Below is a small trained network, with its code and all its weights. Each question gives an input and a target symbol and asks what happens when units are switched off, that is, made to give their printed mean instead of their output.

import numpy as np


def w(rows, s, z=0):
    codes = np.array(rows[::2]) - 128.0
    scale = np.full(codes.shape[1], s)
    scale[-1] = z or s
    return codes * scale


def norm(h):
    return h / np.sqrt((h * h).mean(-1, keepdims=True) + 1e-5)


def f(y):
    return y / 2 * (1 + np.tanh(0.7978845608 * (y + 0.044715 * y**3)))


def softmax(a):
    e = np.exp(a - a.max(-1, keepdims=True))
    return e / e.sum(-1, keepdims=True)


def log_softmax(a):
    a = a - a.max(-1, keepdims=True)
    return a - np.log(np.exp(a).sum(-1, keepdims=True))


def net(x, mask):
    ids = ['ΘΞΠΨαβγεζημστφ'.index(c) for c in x.split()]
    T = len(ids)
    res = E[ids] + P[:T]
    u = 0
    for l in range(2):
        r = norm(res)
        for j in range(2):
            rows = slice(2 * j, 2 * j + 2)
            q, k, v = (r @ M[l][rows].T for M in (Q, K, V))
            z = softmax(np.where(np.tri(T) > 0, q @ k.T / 2**0.5, -1e9)) @ v
            o = O[l][rows]
            res = res + np.where(mask[u + j], z, o[:, -1]) @ o[:, :-1]
        u += 2
        y = f(norm(res) @ A[l][:, :-1].T + A[l][:, -1])
        res = res + np.where(mask[u : u + 4], y, B[l][:, -1]) @ B[l][:, :-1]
        u += 4
    return log_softmax(norm(res)[-1] @ U[:, :-1].T + U[:, -1])


Q, K, V, O, A, B = {}, {}, {}, {}, {}, {}
E = w([
[102,104,109],'Θ',
[134,158,148],'Ξ',
[152,67,183],'Π',
[67,206,30],'Ψ',
[89,118,8],'α',
[96,166,132],'β',
[186,40,199],'γ',
[162,105,160],'ε',
[93,124,40],'ζ',
[175,114,167],'η',
[162,37,202],'μ',
[145,142,39],'σ',
[94,129,28],'τ',
[81,121,91],'φ',
],0.013)
P = w([
[140,113,136],'0',
[153,139,166],'1',
[72,104,188],'2',
[93,187,122],'3',
[198,190,115],'4',
[68,115,157],'5',
[117,165,135],'6',
[227,194,111],'7',
[71,107,160],'8',
[126,122,118],'9',
[255,133,94],'10',
[66,104,164],'11',
],0.019)
Q[0] = w([
[130,151,251],'0.h0',
[103,110,165],'0.h0',
[120,149,146],'0.h1',
[146,156,152],'0.h1',
],0.024)
K[0] = w([
[219,118,5],'0.h0',
[127,75,81],'0.h0',
[168,162,121],'0.h1',
[188,168,93],'0.h1',
],0.017)
V[0] = w([
[160,147,94],'0.h0',
[171,146,57],'0.h0',
[174,41,109],'0.h1',
[148,253,192],'0.h1',
],0.013)
O[0] = w([
[139,71,130,131],'0.h0',
[165,45,150,120],'0.h0',
[173,183,139,79],'0.h1',
[154,9,1,255],'0.h1',
],0.0092,0.0055)
A[0] = w([
[44,45,192,109],'0.n0',
[34,171,135,120],'0.n1',
[150,123,171,75],'0.n2',
[128,252,7,2],'0.n3',
],0.019,0.0045)
B[0] = w([
[76,5,25,224],'0.n0',
[127,23,100,184],'0.n1',
[194,138,143,130],'0.n2',
[153,62,172,255],'0.n3',
],0.014,0.0096)
Q[1] = w([
[2,128,151],'1.h0',
[85,72,103],'1.h0',
[205,182,142],'1.h1',
[64,153,141],'1.h1',
],0.037)
K[1] = w([
[167,4,152],'1.h0',
[100,110,96],'1.h0',
[56,202,134],'1.h1',
[136,49,152],'1.h1',
],0.035)
V[1] = w([
[116,163,44],'1.h0',
[29,253,166],'1.h0',
[173,214,61],'1.h1',
[56,161,105],'1.h1',
],0.034)
O[1] = w([
[234,152,114,125],'1.h0',
[151,232,56,4],'1.h0',
[255,145,169,124],'1.h1',
[162,71,53,45],'1.h1',
],0.027,0.03)
A[1] = w([
[155,1,98,252],'1.n0',
[54,79,138,190],'1.n1',
[66,112,200,108],'1.n2',
[43,106,74,72],'1.n3',
],0.026,0.0027)
B[1] = w([
[122,207,6,251],'1.n0',
[195,51,30,232],'1.n1',
[80,60,172,246],'1.n2',
[148,4,167,159],'1.n3',
],0.024,0.02)
U = w([
[131,142,82,194],'Θ',
[237,61,128,134],'Ξ',
[139,149,120,208],'Π',
[154,107,59,80],'Ψ',
[60,110,122,66],'α',
[185,110,45,129],'β',
[90,148,169,117],'γ',
[209,145,169,255],'ε',
[70,93,84,56],'ζ',
[183,118,251,23],'η',
[85,153,136,164],'μ',
[103,106,172,60],'σ',
[90,101,110,88],'τ',
[71,129,55,149],'φ',
],0.02,0.0073)

Each question gives the input, a string of symbols that net reads in full, and the target symbol t.
The units are the heads (2 rows each of Q, K, V and O) and the neurons (one row each of A and B). Each row of codes is followed by its name. A weight is (code - 128) times the scale printed after its matrix; where a second scale follows, it is the last column's (O, A, B and U).
mask holds one flag per unit, layer by layer, with each layer's heads first. A switched-off unit (its flag False) gives its mean, the last column of its rows in O or B, instead of its output. The means were averaged over made-up inputs and are rounded, as every weight is.
A unit's drop is (log p(t) with every unit on - log p(t) with that unit switched off) / (log p(t) with every unit on - log p(t) with every unit switched off).
The circuit of an input: a set's keep is (log p(t) with only the set's units on - log p(t) with every unit switched off) / (log p(t) with every unit on - log p(t) with every unit switched off). Starting from all 12 units, units are removed one at a time, each time the one whose removal leaves the highest keep (on an exact tie, the one counted first), for as long as the keep stays at least 0.8.
units of the circuit, in order: the units of the circuit, biggest drop first
most important unit: the unit with the biggest drop
k most important neurons: the k neurons with the biggest drops, biggest first
top k neurons in layer l: the k neurons of layer l with the biggest drops, biggest first
which heads matter: for each layer, one digit per head in row order, 1 if its drop is at least 0.15 and else 0, layers parted by /
input φ ζ Ξ μ ε φ Ξ η, target φ: which heads matter : 01 / 11
input ε ε ζ ε σ ε Ξ ε, target ε: top 3 neurons in layer 0 : [0.n1; 0.n3; 0.n0]
input Ξ ε η Ψ φ, target Ξ: units of the circuit, in order : [0.n1; 0.h0; 1.h0]
input Ξ α Ξ Ξ η Ξ β ε φ ζ Ψ, target Ξ: 3 most important neurons : [0.n3; 0.n1; 0.n0]
input Ξ α α Ψ Ψ, target Ξ: top 2 neurons in layer 0 : [0.n1; 0.n0]
input τ α σ Ξ Ξ β ζ, target Ξ: most important unit : 0.n0
input η η Ξ α Ξ Ξ σ Π, target η: which heads matter : 11 / 01
input ε γ σ Ξ Ξ Ξ η β Ξ σ Ψ, target ε: which heads matter : 11 / 11
input Ξ η Ψ φ ε, target Ξ: top 3 neurons in layer 0 : [0.n3; 0.n1; 0.n0]
input φ Θ Π Ξ Θ η Ψ γ ε γ Ξ, target φ: which heads matter : 01 / 11
input η γ τ σ Π η τ ζ, target η: units of the circuit, in order : [0.n1; 1.h1; 0.n0; 1.n1]
input η η ε σ, target η: which heads matter : 01 / 01
input ε Ξ Θ Ξ φ γ α Ψ Ξ η Ξ, target ε: which heads matter : 11 / 11
input η φ ε ε Ξ Ξ γ Ξ μ β Ξ, target η: 2 most important neurons : [0.n0; 0.n3]
input η ε Ξ α μ Π β α Ξ Θ Ξ, target η: units of the circuit, in order : [1.h1; 0.n0; 0.n1; 1.n1]
input φ ε Ξ φ η ε φ Ψ, target φ: units of the circuit, in order : [0.n3; 0.h1; 1.h0; 0.n1]
input Ξ Ξ Ξ Ξ β, target Ξ: top 3 neurons in layer 0 : [0.n0; 0.n1; 0.n3]
input ε Θ Ξ Ξ ζ, target ε: top neuron in layer 0 : [0.n1]
input η β Ξ Ξ ε, target η: 4 most important neurons : [0.n3; 0.n0; 0.n1; 1.n1]
input Ξ α ε α Ψ ε η Ξ, target Ξ: units of the circuit, in order : [0.n0; 1.h1]
input ε γ Ξ τ η η ε, target η: most important unit : 1.h1
input Ξ ε Ξ β η, target Ξ: 3 most important neurons : [0.n3; 0.n1; 0.n0]
input η Ξ η, target Ξ: 2 most important neurons : [0.n3; 0.n0]
input ε φ Π Ψ β, target ε: 3 most important neurons : [0.n1; 0.n0; 1.n0]
input φ Π β φ β, target φ: 3 most important neurons : [0.n3; 0.n0; 0.n1]
input β σ η Ξ Ξ Ξ α η, target β: 2 most important neurons : [1.n0; 0.n1]
input ε α ζ Ξ σ Θ α σ, target ε: 3 most important neurons : [0.n1; 0.n0; 1.n0]
